Below are the code and all the weights of a small trained network. Each question names an input and a class and asks about switching units off, where a switched-off unit gives its printed mean instead of its output.

import numpy as np


def w(rows, s, z=0):
    codes = np.array(rows[::2]) - 128.0
    scale = np.full(codes.shape[1], s)
    scale[-1] = z or s
    return codes * scale


def norm(h):
    return h / np.sqrt((h * h).mean(-1, keepdims=True) + 1e-5)


def f(y):
    return np.maximum(y, 0)


def log_softmax(a):
    a = a - a.max(-1, keepdims=True)
    return a - np.log(np.exp(a).sum(-1, keepdims=True))


def net(x, mask):
    res = np.array(x, float).reshape(1, 8) / 4 @ E
    u = 0
    for l in range(3):
        y = f(norm(res) @ A[l][:, :-1].T + A[l][:, -1])
        res = res + np.where(mask[u : u + 4], y, B[l][:, -1]) @ B[l][:, :-1]
        u += 4
    return log_softmax(norm(res)[-1] @ U[:, :-1].T + U[:, -1])


A, B = {}, {}
E = w([
[132,129,122,133,135,120,128,132],'x0',
[119,118,128,125,137,126,131,119],'x1',
[135,145,123,133,129,125,117,140],'x2',
[133,155,151,128,127,122,105,124],'x3',
[128,135,133,129,142,133,119,143],'x4',
[159,32,120,163,117,164,1,120],'x5',
[227,135,49,81,218,215,100,60],'x6',
[135,175,139,234,174,182,159,70],'x7',
],0.011)
A[0] = w([
[107,174,129,60,141,106,188,152,111],'L0N0',
[112,119,121,19,111,117,122,180,136],'L0N1',
[166,107,114,4,136,140,100,142,80],'L0N2',
[156,192,98,44,164,140,184,108,2],'L0N3',
],0.022,0.007)
B[0] = w([
[150,148,150,54,141,84,202,170,252],'L0N0',
[226,71,182,168,132,50,114,145,241],'L0N1',
[66,173,39,30,80,99,101,116,241],'L0N2',
[99,35,187,246,123,178,85,184,249],'L0N3',
],0.014,0.013)
A[1] = w([
[160,148,97,86,128,80,130,150,164],'L1N0',
[202,162,86,119,194,210,141,48,3],'L1N1',
[93,149,134,250,136,196,139,88,156],'L1N2',
[64,219,146,175,151,183,241,128,70],'L1N3',
],0.025,0.0028)
B[1] = w([
[65,148,152,190,152,214,151,87,195],'L1N0',
[111,45,164,55,119,142,90,168,178],'L1N1',
[97,172,229,118,124,74,189,133,250],'L1N2',
[106,164,4,93,113,125,131,79,211],'L1N3',
],0.018,0.02)
A[2] = w([
[132,3,114,241,102,125,78,189,150],'L2N0',
[176,205,28,114,153,87,180,101,3],'L2N1',
[16,102,221,145,99,125,145,148,193],'L2N2',
[151,183,191,185,150,70,252,119,143],'L2N3',
],0.021,0.0011)
B[2] = w([
[106,81,172,4,150,177,109,132,180],'L2N0',
[157,74,120,121,133,178,44,81,162],'L2N1',
[251,82,112,149,161,139,112,174,252],'L2N2',
[77,213,99,238,110,115,156,107,242],'L2N3',
],0.016,0.03)
U = w([
[145,166,149,236,130,64,192,135,59],'0',
[176,34,152,94,146,130,95,176,88],'1',
[66,162,7,99,105,143,125,47,252],'2',
],0.011,0.00046)

Each question gives the input, the list of numbers given to net, and the class t.
The units are the neurons (one row each of A and B). Each row of codes is followed by its name. A weight is (code - 128) times the scale printed after its matrix; where a second scale follows, it is the last column's (A, B and U).
mask holds one flag per neuron, layer by layer. A switched-off neuron (its flag False) gives its mean, the last column of its row in B, instead of its output. The means were averaged over made-up inputs and are rounded, as every weight is.
A unit's drop is (log p(t) with every unit on - log p(t) with that unit switched off) / (log p(t) with every unit on - log p(t) with every unit switched off).
The circuit of an input: a set's keep is (log p(t) with only the set's units on - log p(t) with every unit switched off) / (log p(t) with every unit on - log p(t) with every unit switched off). Starting from all 12 units, units are removed one at a time, each time the one whose removal leaves the highest keep (on an exact tie, the one counted first), for as long as the keep stays at least 0.8.
circuit, biggest first: the units of the circuit, biggest drop first
most important unit: the unit with the biggest drop
k most important neurons: the k neurons with the biggest drops, biggest first
top k neurons in layer l: the k neurons of layer l with the biggest drops, biggest first
drop when u is switched off: that unit's drop, to one decimal
input [5,4,3,2,-3,8,7,-3], class 2: most important unit : L0N2
input [8,8,-3,4,6,-8,4,-2], class 1: circuit, biggest first : [L0N3; L2N0]
input [-1,8,-7,3,-7,-2,-2,4], class 2: circuit, biggest first : [L0N1; L1N3]
input [-3,4,1,5,5,4,1,-8], class 2: 2 most important neurons : [L1N2; L0N2]
input [1,6,-4,-6,-3,1,-5,0], class 1: 3 most important neurons : [L1N2; L0N0; L0N3]
input [-8,7,5,0,3,8,6,-4], class 2: 2 most important neurons : [L0N2; L2N2]
input [-5,-4,-8,-7,0,-6,-5,2], class 2: circuit, biggest first : [L1N3; L0N1]
input [-8,0,4,-4,0,5,7,-6], class 2: 2 most important neurons : [L0N2; L2N2]
input [-5,-4,8,4,1,-6,6,-7], class 1: 2 most important neurons : [L0N3; L1N2]
input [7,-4,4,2,-1,-1,8,-1], class 1: 3 most important neurons : [L0N3; L1N3; L0N2]
input [0,6,7,5,6,-5,1,-6], class 1: 3 most important neurons : [L0N3; L1N2; L2N0]
input [-3,7,-8,-3,-7,-2,-8,4], class 2: 2 most important neurons : [L0N3; L1N3]
input [-2,-4,5,-3,1,6,4,-7], class 2: 2 most important neurons : [L0N2; L1N2]
input [-8,-1,-3,8,-5,2,8,7], class 1: circuit, biggest first : [L1N1]
input [4,-2,1,-6,-6,-6,0,3], class 2: top 2 neurons in layer 0 : [L0N1; L0N0]
input [-4,-4,5,1,3,-1,-4,3], class 2: circuit, biggest first : [L0N1; L1N3]
input [-8,2,-8,7,-2,5,-6,-3], class 1: drop when L1N2 is switched off : 2.5
input [5,-7,-3,-2,-7,-5,3,-4], class 1: drop when L1N2 is switched off : 0.2
input [-1,-6,-6,5,6,5,-8,-2], class 1: drop when L1N2 is switched off : 1.9
input [-1,2,0,4,1,-4,-2,8], class 2: circuit, biggest first : [L1N3]
input [7,-7,8,-8,1,-2,1,-2], class 1: drop when L2N0 is switched off : 0.2
